Below are the code and all the weights of a small trained network. Each question names an input and a class and asks about switching units off, where a switched-off unit gives its printed mean instead of its output.

import numpy as np


def w(rows, s, z=0):
    codes = np.array(rows[::2]) - 128.0
    scale = np.full(codes.shape[1], s)
    scale[-1] = z or s
    return codes * scale


def norm(h):
    return h / np.sqrt((h * h).mean(-1, keepdims=True) + 1e-5)


def f(y):
    return y / 2 * (1 + np.tanh(0.7978845608 * (y + 0.044715 * y**3)))


def log_softmax(a):
    a = a - a.max(-1, keepdims=True)
    return a - np.log(np.exp(a).sum(-1, keepdims=True))


def net(x, mask):
    res = np.array(x, float).reshape(1, 5) / 4 @ E
    u = 0
    for l in range(3):
        y = f(norm(res) @ A[l][:, :-1].T + A[l][:, -1])
        res = res + np.where(mask[u : u + 3], y, B[l][:, -1]) @ B[l][:, :-1]
        u += 3
    return log_softmax(norm(res)[-1] @ U[:, :-1].T + U[:, -1])


A, B = {}, {}
E = w([
[136,156,226,93,118,154,125,146,100,232,73],'x0',
[128,90,127,184,92,70,124,2,125,186,137],'x1',
[176,200,89,218,133,131,176,157,74,144,150],'x2',
[134,127,131,128,131,123,125,123,129,126,129],'x3',
[154,31,137,156,164,209,239,115,111,109,99],'x4',
],0.0021)
A[0] = w([
[129,85,45,176,142,74,144,122,206,5,199,3],'0.n0',
[52,26,187,38,143,72,90,80,178,68,87,30],'0.n1',
[183,215,77,230,137,87,174,128,11,141,134,44],'0.n2',
],0.0028,0.0022)
B[0] = w([
[110,156,101,106,110,175,73,76,1,170,45,238],'0.n0',
[186,135,86,114,77,186,137,124,183,195,203,252],'0.n1',
[147,126,106,103,76,176,146,125,201,168,152,236],'0.n2',
],0.0055,0.0012)
A[1] = w([
[170,21,152,156,151,197,191,106,78,117,106,54],'1.n0',
[134,77,140,210,90,43,142,2,117,198,141,84],'1.n1',
[159,158,255,101,111,161,139,145,113,250,69,2],'1.n2',
],0.0036,0.0023)
B[1] = w([
[90,189,155,167,113,17,124,94,174,171,106,216],'1.n0',
[145,141,172,82,176,160,110,248,94,54,139,249],'1.n1',
[106,112,1,148,113,148,85,55,64,62,125,213],'1.n2',
],0.0054,0.0021)
A[2] = w([
[111,227,109,93,76,3,6,154,139,156,203,78],'2.n0',
[194,213,84,242,103,143,170,171,105,179,207,7],'2.n1',
[171,204,96,218,132,153,166,174,122,158,132,80],'2.n2',
],0.0024,0.0015)
B[2] = w([
[125,69,166,200,162,106,253,75,147,143,79,250],'2.n0',
[113,38,139,58,124,161,86,94,165,164,151,162],'2.n1',
[102,78,174,54,125,94,74,85,173,103,129,167],'2.n2',
],0.0049,0.0017)
U = w([
[106,143,30,136,119,151,78,57,26,107,98,201],'0',
[163,89,119,75,81,183,120,106,244,194,208,104],'1',
[103,149,194,195,159,26,214,108,176,145,88,3],'2',
[158,135,204,101,179,140,111,253,85,46,155,198],'3',
],0.0063,0.00053)

Each question gives the input, the list of numbers given to net, and the class t.
The units are the neurons (one row each of A and B). Each row of codes is followed by its name. A weight is (code - 128) times the scale printed after its matrix; where a second scale follows, it is the last column's (A, B and U).
mask holds one flag per neuron, layer by layer. A switched-off neuron (its flag False) gives its mean, the last column of its row in B, instead of its output. The means were averaged over made-up inputs and are rounded, as every weight is.
A unit's drop is (log p(t) with every unit on - log p(t) with that unit switched off) / (log p(t) with every unit on - log p(t) with every unit switched off).
The circuit of an input: a set's keep is (log p(t) with only the set's units on - log p(t) with every unit switched off) / (log p(t) with every unit on - log p(t) with every unit switched off). Starting from all 9 units, units are removed one at a time, each time the one whose removal leaves the highest keep (on an exact tie, the one counted first), for as long as the keep stays at least 0.8.
units of the circuit, in order: the units of the circuit, biggest drop first
unit that matters most: the unit with the biggest drop
top k neurons: the k neurons with the biggest drops, biggest first
top k neurons in layer l: the k neurons of layer l with the biggest drops, biggest first
drop of u: that unit's drop, to one decimal
input [0,5,8,-8,0], class 1: units of the circuit, in order : 0.n2
input [3,-1,-6,-8,-7], class 2: top 3 neurons : 2.n0; 0.n2; 0.n0
input [5,-3,6,2,-4], class 1: units of the circuit, in order : 2.n1; 1.n1
input [5,8,-4,-8,-2], class 3: top 2 neurons : 1.n1; 0.n0
input [-5,-4,3,-1,2], class 0: top 3 neurons : 0.n0; 1.n1; 0.n1
input [5,-2,0,-1,-5], class 0: top 2 neurons : 1.n2; 1.n0
input [-3,-1,7,0,5], class 1: units of the circuit, in order : 0.n2; 2.n1
input [0,-5,-4,-1,6], class 2: top 2 neurons : 1.n0; 1.n1
input [-1,-3,8,1,7], class 1: top 3 neurons : 0.n2; 2.n1; 2.n0
input [3,-1,4,-4,-7], class 2: top 2 neurons : 2.n0; 0.n1
input [-2,0,6,8,-5], class 1: top 3 neurons : 0.n2; 2.n1; 1.n0
input [-3,-6,-2,1,-6], class 2: top 2 neurons : 2.n0; 1.n1
input [-7,-6,-7,-6,1], class 0: top 2 neurons : 0.n0; 1.n1
input [-3,5,5,2,-8], class 2: units of the circuit, in order : 2.n0
input [4,1,7,0,-1], class 1: top 2 neurons : 0.n2; 0.n0
input [-4,4,6,5,-6], class 1: top 4 neurons : 0.n2; 2.n1; 1.n0; 1.n2
input [-1,-6,3,-8,8], class 2: top 3 neurons : 1.n0; 1.n1; 0.n1
input [-5,7,-5,2,3], class 3: top 2 neurons in layer 1 : 1.n1; 1.n2
input [8,-5,1,-4,-7], class 0: top 2 neurons in layer 1 : 1.n2; 1.n0
input [5,2,-3,4,1], class 0: unit that matters most : 1.n2
input [-1,3,8,6,-5], class 1: drop of 0.n2 : 0.6
input [7,7,-4,-6,7], class 0: top 2 neurons in layer 2 : 2.n0; 2.n2
input [-6,-1,-3,6,7], class 2: drop of 1.n0 : 2.3
input [7,-6,5,-3,2], class 0: drop of 2.n0 : 0.0
input [4,5,5,3,0], class 1: top 2 neurons in layer 2 : 2.n1; 2.n2
